Here is a tiny trained network, its code and every weight. The questions are about switching its units off for an input and a target symbol, where a switched-off unit gives its printed mean instead of its output.

import numpy as np


def w(rows, s, z=0):
    codes = np.array(rows[::2]) - 128.0
    scale = np.full(codes.shape[1], s)
    scale[-1] = z or s
    return codes * scale


def f(y):
    return np.maximum(y, 0)


def softmax(a):
    e = np.exp(a - a.max(-1, keepdims=True))
    return e / e.sum(-1, keepdims=True)


def log_softmax(a):
    a = a - a.max(-1, keepdims=True)
    return a - np.log(np.exp(a).sum(-1, keepdims=True))


def net(x, mask):
    ids = ['αβδζλμξπστφψ'.index(c) for c in x.split()]
    T = len(ids)
    res = E[ids] + P[:T]
    r = res
    for j in range(3):
        rows = slice(3 * j, 3 * j + 3)
        q, k, v = (r @ M[0][rows].T for M in (Q, K, V))
        z = softmax(np.where(np.tri(T) > 0, q @ k.T / 3**0.5, -1e9)) @ v
        o = O[0][rows]
        res = res + np.where(mask[j], z, o[:, -1]) @ o[:, :-1]
    y = f(res @ A[0][:, :-1].T + A[0][:, -1])
    res = res + np.where(mask[3:27], y, B[0][:, -1]) @ B[0][:, :-1]
    return log_softmax(res[-1] @ U[:, :-1].T + U[:, -1])


Q, K, V, O, A, B = {}, {}, {}, {}, {}, {}
E = w([
[139,78,141,118,95],'α',
[105,119,145,137,96],'β',
[198,147,172,115,119],'δ',
[196,114,107,83,178],'ζ',
[128,130,193,93,124],'λ',
[191,112,135,142,91],'μ',
[85,115,128,90,170],'ξ',
[111,94,120,79,167],'π',
[111,151,150,252,181],'σ',
[147,115,96,110,167],'τ',
[199,92,171,90,118],'φ',
[87,92,159,115,102],'ψ',
],0.016)
P = w([
[90,254,34,81,92],'0',
[140,61,174,105,190],'1',
[143,60,208,109,185],'2',
[145,60,223,115,182],'3',
[143,60,227,117,178],'4',
[147,60,225,122,173],'5',
[147,58,233,117,174],'6',
[150,60,242,123,165],'7',
[148,59,243,126,165],'8',
[150,60,244,123,159],'9',
[146,56,245,127,157],'10',
[151,60,242,129,148],'11',
[157,58,248,128,152],'12',
],0.0066)
Q[0] = w([
[128,183,148,190,42],'H0',
[156,143,188,172,72],'H0',
[128,138,56,108,195],'H0',
[144,106,186,82,103],'H1',
[143,204,78,166,134],'H1',
[124,33,187,144,177],'H1',
[122,167,57,139,71],'H2',
[152,67,144,152,127],'H2',
[93,252,8,122,35],'H2',
],0.014)
K[0] = w([
[142,102,77,54,87],'H0',
[118,160,48,79,86],'H0',
[138,79,188,166,215],'H0',
[61,145,151,206,149],'H1',
[138,129,75,38,76],'H1',
[142,37,152,163,163],'H1',
[154,20,153,110,136],'H2',
[107,212,125,157,163],'H2',
[157,7,137,108,122],'H2',
],0.013)
V[0] = w([
[85,157,116,203,44],'H0',
[78,113,145,26,124],'H0',
[142,155,57,195,50],'H0',
[66,232,193,104,128],'H1',
[75,81,159,17,90],'H1',
[181,222,133,40,78],'H1',
[152,192,7,26,16],'H2',
[104,119,167,253,53],'H2',
[195,153,2,206,242],'H2',
],0.0063)
O[0] = w([
[142,56,171,188,74,64],'H0',
[144,104,50,103,194,170],'H0',
[112,69,154,150,38,56],'H0',
[46,247,253,134,116,123],'H1',
[72,73,171,9,56,126],'H1',
[170,178,169,41,78,3],'H1',
[150,95,41,215,4,234],'H2',
[113,63,254,121,166,64],'H2',
[86,236,208,82,33,175],'H2',
],0.0065,0.0039)
A[0] = w([
[134,198,92,113,164,204],'N0',
[12,113,111,136,147,193],'N1',
[119,112,169,50,154,140],'N2',
[35,111,107,123,127,111],'N3',
[45,114,95,109,129,79],'N4',
[138,145,164,149,92,243],'N5',
[136,122,179,184,156,93],'N6',
[135,99,100,184,160,3],'N7',
[69,134,134,132,109,108],'N8',
[126,146,81,59,170,88],'N9',
[170,89,151,70,63,172],'N10',
[182,119,86,124,122,59],'N11',
[135,141,153,150,97,202],'N12',
[130,152,95,137,60,179],'N13',
[122,171,47,139,168,147],'N14',
[139,103,45,170,92,228],'N15',
[208,123,116,102,97,59],'N16',
[139,105,75,57,80,83],'N17',
[171,131,106,93,97,71],'N18',
[103,105,116,28,151,156],'N19',
[122,123,77,77,121,36],'N20',
[112,145,181,114,152,44],'N21',
[131,138,126,116,17,118],'N22',
[135,110,93,22,78,99],'N23',
],0.011,0.0073)
B[0] = w([
[135,183,170,71,164,190],'N0',
[198,122,103,77,124,199],'N1',
[74,149,117,158,126,193],'N2',
[191,88,131,108,159,148],'N3',
[204,47,174,125,175,142],'N4',
[131,148,88,45,67,218],'N5',
[138,68,131,130,97,191],'N6',
[135,106,206,234,158,139],'N7',
[135,109,170,90,143,138],'N8',
[66,147,183,157,139,164],'N9',
[115,190,178,136,181,218],'N10',
[122,181,167,174,85,151],'N11',
[122,134,108,90,84,186],'N12',
[140,88,67,103,143,185],'N13',
[124,162,75,126,204,178],'N14',
[74,174,63,143,96,254],'N15',
[247,177,192,167,139,157],'N16',
[128,38,165,161,87,185],'N17',
[139,96,192,169,95,150],'N18',
[101,149,181,122,63,200],'N19',
[87,70,141,132,158,144],'N20',
[85,144,87,184,148,163],'N21',
[122,116,135,179,201,183],'N22',
[108,64,197,156,146,194],'N23',
],0.011,0.0088)
U = w([
[45,67,162,146,161,113],'α',
[59,59,121,215,55,113],'β',
[145,178,83,189,50,216],'δ',
[252,213,139,43,125,192],'ζ',
[151,107,99,225,208,2],'λ',
[220,15,125,43,76,169],'μ',
[51,231,34,146,162,127],'ξ',
[203,124,117,19,221,214],'π',
[60,202,174,61,32,154],'σ',
[118,160,1,16,60,157],'τ',
[94,209,193,189,180,40],'φ',
[232,48,231,173,149,50],'ψ',
],0.0086,0.0046)

Each question gives the input, a string of symbols that net reads in full, and the target symbol t.
The units are the heads (3 rows each of Q, K, V and O) and the neurons (one row each of A and B). Each row of codes is followed by its name. A weight is (code - 128) times the scale printed after its matrix; where a second scale follows, it is the last column's (O, A, B and U).
mask holds one flag per unit, heads first, then neurons. A switched-off unit (its flag False) gives its mean, the last column of its rows in O or B, instead of its output. The means were averaged over made-up inputs and are rounded, as every weight is.
A unit's drop is (log p(t) with every unit on - log p(t) with that unit switched off) / (log p(t) with every unit on - log p(t) with every unit switched off).
The circuit of an input: a set's keep is (log p(t) with only the set's units on - log p(t) with every unit switched off) / (log p(t) with every unit on - log p(t) with every unit switched off). Starting from the 12 units with the biggest drops (on a tie, the unit counted first), units are removed one at a time, each time the one whose removal leaves the highest keep (on an exact tie, the one counted first), for as long as the keep stays at least 0.8.
circuit, biggest first: the units of the circuit, biggest drop first
most important unit: the unit with the biggest drop
top k neurons: the k neurons with the biggest drops, biggest first
heads that matter: for each layer, one digit per head in row order, 1 if its drop is at least 0.15 and else 0, layers parted by /
input λ λ α λ δ β π ψ λ μ α δ σ, target λ: top 2 neurons => [N7; N19]
input λ ξ α β, target τ: top 3 neurons => [N15; N23; N22]
input δ ξ ψ π λ φ φ ψ σ λ β, target δ: heads that matter => 010
input ψ φ φ τ λ τ π σ β ψ, target ψ: most important unit => H2
input λ σ δ, target λ: circuit, biggest first => [H1; H2]
input λ β λ σ λ ξ, target λ: heads that matter => 011
input ψ σ π τ φ ξ β λ δ, target ψ: heads that matter => 111
input δ μ μ, target δ: heads that matter => 011
input π π π, target α: heads that matter => 110
input τ α π ξ, target π: circuit, biggest first => [H0; N1]
input α π μ δ π σ π λ β λ λ ψ λ, target α: circuit, biggest first => [H2; H1; N6; N2]
input λ ζ σ, target λ: circuit, biggest first => [H2; N7; N19]
input φ σ ξ δ β μ δ π π ξ, target φ: circuit, biggest first => [H2; H1]
input β τ σ ψ τ α π μ, target β: most important unit => H1
input ξ σ δ λ α τ ζ λ ζ, target ξ: circuit, biggest first => [H1; H2; N15]
input σ τ α ψ, target σ: circuit, biggest first => [H2; N5]
input ψ α δ σ α δ λ δ λ ζ β β ζ, target ψ: circuit, biggest first => [H2; H0; N15]
input σ τ β, target σ: heads that matter => 001
input σ β λ ζ ξ π, target σ: circuit, biggest first => [H2; N19]
input β ζ ψ δ ψ π φ σ, target β: circuit, biggest first => [H0; N6; N10]
input α φ δ ξ ξ, target π: circuit, biggest first => [H0; N15]
input λ τ α σ ζ, target λ: circuit, biggest first => [H1; H2]
input τ π π π π λ λ σ, target τ: heads that matter => 001
input π μ μ ξ ζ ζ ξ π σ β δ φ, target π: heads that matter => 111
input σ π π τ δ ξ μ π μ λ, target σ: circuit, biggest first => [H2; N5]
input μ τ π π π, target α: top 2 neurons => [N9; N5]
input π ζ λ π π β, target τ: heads that matter => 001
input α μ λ ψ δ τ, target ξ: circuit, biggest first => [H2; H0; N14; N15]
input ζ α λ ψ β μ ξ λ μ α α, target β: top 2 neurons => [N17; N22]
input ζ α φ σ, target ζ: heads that matter => 001
